Below is a small trained network, with its code and all its weights. Each question gives an input and a class and asks what happens when units are switched off, that is, made to give their printed mean instead of their output.

import numpy as np


def w(rows, s, z=0):
    codes = np.array(rows[::2]) - 128.0
    scale = np.full(codes.shape[1], s)
    scale[-1] = z or s
    return codes * scale


def norm(h):
    return h / np.sqrt((h * h).mean(-1, keepdims=True) + 1e-5)


def f(y):
    return np.maximum(y, 0)


def log_softmax(a):
    a = a - a.max(-1, keepdims=True)
    return a - np.log(np.exp(a).sum(-1, keepdims=True))


def net(x, mask):
    res = np.array(x, float).reshape(1, 3) / 4 @ E
    u = 0
    for l in range(2):
        y = f(norm(res) @ A[l][:, :-1].T + A[l][:, -1])
        res = res + np.where(mask[u : u + 3], y, B[l][:, -1]) @ B[l][:, :-1]
        u += 3
    return log_softmax(norm(res)[-1] @ U[:, :-1].T + U[:, -1])


A, B = {}, {}
E = w([
[182,102,80,195,118,166,141,147,189],'x0',
[126,108,130,84,158,201,84,170,186],'x1',
[62,2,157,178,145,153,142,148,64],'x2',
],0.0061)
A[0] = w([
[109,150,71,126,4,78,53,167,166,250],'0.n1',
[41,171,180,96,156,110,162,148,57,95],'0.n2',
[198,15,111,115,154,143,192,156,77,91],'0.n3',
],0.0043,0.0028)
B[0] = w([
[92,17,68,98,153,239,161,74,1,253],'0.n1',
[113,249,36,199,190,132,240,106,240,209],'0.n2',
[242,187,121,114,140,222,198,64,34,206],'0.n3',
],0.0052,0.0036)
A[1] = w([
[186,110,95,254,61,131,107,151,197,6],'1.n1',
[217,229,91,109,33,99,37,111,157,67],'1.n2',
[164,130,137,193,24,3,132,97,105,64],'1.n3',
],0.0064,0.0021)
B[1] = w([
[43,246,178,83,140,21,106,100,120,203],'1.n1',
[106,49,175,220,100,108,147,152,84,253],'1.n2',
[159,74,130,61,170,192,41,199,223,204],'1.n3',
],0.013,0.0039)
U = w([
[107,45,159,245,92,139,161,124,33,187],'0',
[32,251,149,65,153,37,116,71,110,2],'1',
[177,84,125,55,153,174,44,203,210,202],'2',
[243,181,6,108,120,194,195,24,123,129],'3',
],0.011,0.0017)

Each question gives the input, the list of numbers given to net, and the class t.
The units are the neurons (one row each of A and B). Each row of codes is followed by its name. A weight is (code - 128) times the scale printed after its matrix; where a second scale follows, it is the last column's (A, B and U).
mask holds one flag per neuron, layer by layer. A switched-off neuron (its flag False) gives its mean, the last column of its row in B, instead of its output. The means were averaged over made-up inputs and are rounded, as every weight is.
A unit's drop is (log p(t) with every unit on - log p(t) with that unit switched off) / (log p(t) with every unit on - log p(t) with every unit switched off).
The circuit of an input: a set's keep is (log p(t) with only the set's units on - log p(t) with every unit switched off) / (log p(t) with every unit on - log p(t) with every unit switched off). Starting from all 6 units, units are removed one at a time, each time the one whose removal leaves the highest keep (on an exact tie, the one counted first), for as long as the keep stays at least 0.8.
circuit, biggest first: the units of the circuit, biggest drop first
top k neurons: the k neurons with the biggest drops, biggest first
top k neurons in layer l: the k neurons of layer l with the biggest drops, biggest first
drop when u is switched off: that unit's drop, to one decimal
input [-2,3,-3], class 3: circuit, biggest first -> 1.n1; 1.n3
input [-1,-4,0], class 2: circuit, biggest first -> 1.n3
input [-1,-3,2], class 3: circuit, biggest first -> 0.n2; 1.n2; 1.n1
input [8,5,7], class 1: top 2 neurons in layer 1 -> 1.n1; 1.n2
input [-2,3,-1], class 3: top 2 neurons -> 1.n2; 1.n1
input [4,-7,-6], class 2: top 3 neurons -> 1.n3; 0.n3; 0.n2
input [-1,-7,6], class 2: top 3 neurons -> 1.n3; 0.n1; 1.n2
input [-7,-8,5], class 2: top 3 neurons -> 1.n3; 0.n1; 1.n1
input [-6,3,-7], class 0: top 2 neurons -> 1.n2; 1.n1
input [-3,-1,0], class 3: circuit, biggest first -> 0.n2; 1.n1
input [-3,-3,-4], class 0: top 2 neurons in layer 1 -> 1.n1; 1.n2
input [0,-4,2], class 2: circuit, biggest first -> 1.n3; 0.n1
input [-6,5,-6], class 0: top 3 neurons -> 1.n2; 1.n1; 1.n3
input [-2,-5,-3], class 2: top 2 neurons -> 1.n3; 0.n3
input [3,-2,1], class 3: top neuron in layer 1 -> 1.n2
input [2,3,-4], class 0: top 2 neurons in layer 1 -> 1.n3; 1.n2
input [-1,0,2], class 3: top 2 neurons -> 1.n2; 1.n1
input [-7,4,6], class 1: top 2 neurons in layer 1 -> 1.n2; 1.n3
input [5,-4,4], class 1: top 2 neurons -> 1.n1; 0.n1
input [-1,-7,-8], class 0: top neuron in layer 0 -> 0.n1
input [3,5,-6], class 0: top 2 neurons in layer 1 -> 1.n2; 1.n3
input [-6,-8,-3], class 2: top 2 neurons -> 1.n3; 1.n1
input [0,-1,-1], class 3: top 3 neurons -> 1.n2; 1.n1; 1.n3
input [4,0,2], class 1: top 2 neurons in layer 1 -> 1.n1; 1.n2
input [6,-4,0], class 1: drop when 1.n1 is switched off -> 1.2
input [3,-8,-6], class 2: drop when 1.n3 is switched off -> 1.3
input [-5,-2,-8], class 0: drop when 1.n2 is switched off -> 0.7
input [2,-8,2], class 2: drop when 0.n3 is switched off -> 0.0
